The rows lie along a hidden order. The number after each row says roughly how far along it the row is, from 0 to 20. A new part has a new order.
[-1.78 -1.93  2.04 -1.42 -1.55 -2.00  2.25  1.37 -0.69  1.02  0.90 -3.41
  4.25 -3.32 -0.84 -4.02  0.56  1.93  0.89  0.92  0.51 -2.26 -0.51  3.21
  6.74 -1.03  3.54 -0.34  0.13]
20
[-1.76  0.16 -1.16  0.46 -0.81  0.41 -0.09  0.43  1.62 -0.82  2.21 -5.47
 -2.22  2.64 -0.93 -2.96  0.89 -1.44 -0.58 -1.73 -2.54 -0.32  4.68 -4.19
  6.23  0.46 -1.68 -2.04  2.12]
3
[-3.29  1.52  1.94  2.08 -0.04 -0.03 -2.16  0.11  0.89 -0.55 -1.43 -3.13
 -6.46  2.90 -1.04 -1.67 -1.12 -2.20 -0.44 -1.74 -2.73  0.66  4.73 -1.72
  5.48 -0.08 -4.31 -3.34  1.53]
8
[-1.30  2.27  1.75  2.31  0.98  0.47 -4.37  1.52  1.18 -1.86 -3.10  0.83
 -6.57 -0.77  0.75 -0.68 -3.86 -0.75  1.16 -0.69 -1.81  0.02  3.34 -2.14
 -5.76 -1.72 -3.51 -2.31  0.90]
11
[ 1.13 -1.46 -0.05  0.01 -1.48 -1.01  0.05  0.45  0.36 -1.11  2.04 -0.53
  1.28  1.88  0.65 -3.96  3.27  2.21  0.42  0.81  0.37 -1.84 -0.24  3.09
  7.78 -0.23  1.37  0.19  1.23]
8
[ 0.12 -0.60  0.04 -1.42  0.19  0.92  4.15 -0.81 -5.01  0.59  2.46  1.30
  2.74  1.37 -0.33  1.88  3.85 -1.58 -0.37 -0.14  1.62 -1.98 -7.41  0.50
  3.59  1.50  2.71  1.39 -2.40]
0
[-2.44 -0.87  1.11  1.55 -1.49 -1.71  0.44  1.48  0.61  0.64  0.95 -4.86
 -2.65 -2.52 -1.11 -4.65  0.17  1.58  0.15 -0.04 -1.99 -1.37  4.05  0.03
  5.63 -1.79 -0.68 -3.21  1.86]
15
[ 2.25  0.69 -1.51 -0.57  1.02 -0.28 -5.53  1.02  5.88 -0.97 -3.90  2.71
 -2.13 -2.57  0.86  0.09 -6.65  2.48  0.87  0.31 -1.56  3.13  3.00 -1.73
 -9.99 -1.88 -0.80 -2.56  1.46]
16
[-1.43  0.19  1.46 -2.28  1.02  0.27 -0.76 -1.70  0.78  0.15 -1.93  3.11
  2.38  3.36 -0.06  3.31 -2.24 -2.00  0.70 -0.31  0.20  2.57 -1.45  1.85
 -4.81  1.18  2.80  0.37 -0.60]
12
[ 1.49 -1.69 -1.76 -1.97 -1.17  0.59 -1.76  3.92  5.04 -1.06  0.22 -4.71
  2.89 -6.11  0.58 -4.38 -6.22  3.72  2.67 -0.41 -1.75 -0.87  5.66 -2.30
 -1.04 -2.15  3.85 -0.64  1.89]
12
[-0.54  1.46 -2.07 -0.12  0.83  1.17 -2.12 -2.19 -0.07  0.56  0.35  2.47
 -3.42  4.29 -0.76  4.37  3.27 -4.06 -2.02 -0.95  0.20  2.28 -1.61 -1.71
 -1.10  2.10 -4.31 -0.47  0.01]
2
[ 0.75 -0.90 -1.59  2.45 -1.18 -1.31  0.09  0.10 -1.24  1.00  2.40 -1.25
 -4.91 -1.13 -0.40 -1.75  4.07  1.58 -2.05  0.90 -0.29 -1.04  0.72 -2.02
  4.22 -0.21 -5.26 -1.02  0.77]
9
[-3.19  1.41  1.73  2.09 -0.04  0.44 -2.48 -1.01  0.13 -0.78 -1.50 -3.00
 -4.61  4.23 -0.98 -1.46 -1.45 -2.18 -0.59 -1.59 -2.35  0.66  3.56 -1.13
  6.48  0.63 -4.14 -2.91  1.18]
6
[-2.94 -1.87  0.19  0.83 -1.37 -2.64  1.09  2.03  1.67  0.99  0.48 -4.57
 -2.72 -4.52 -0.93 -3.55 -1.46  3.06  0.10  0.07 -0.82 -0.07  4.40 -0.51
  5.44 -1.39  1.10 -3.41  2.04]
20
[-1.88  1.80  0.98 -1.01  1.03  1.37 -0.78 -0.79  0.07 -0.63 -3.11 -0.17
 -0.64  4.65 -0.45  3.02 -3.21 -2.81  0.15 -1.74 -1.63  1.91  1.14 -2.71
 -2.89  1.32 -0.41 -0.15 -0.46]
2
[-1.97 -0.18 -2.01  2.67 -0.35 -2.20 -1.51 -0.65 -0.33  1.97  0.39  0.19
 -7.22 -1.74 -1.54  0.81  3.95  0.45 -2.05  0.93  0.66  1.95  2.91 -1.78
 -0.28 -0.61 -4.73 -2.26  0.74]
17
[ 1.54  2.26 -0.45  2.48  0.97  1.21 -3.66 -0.58  1.00 -2.20 -1.82  2.46
 -6.23  3.64  0.96  0.48 -2.12 -0.79 -0.36 -0.31 -1.13  1.37  1.56 -4.44
 -6.42 -0.36 -4.66 -0.61  0.26]
1
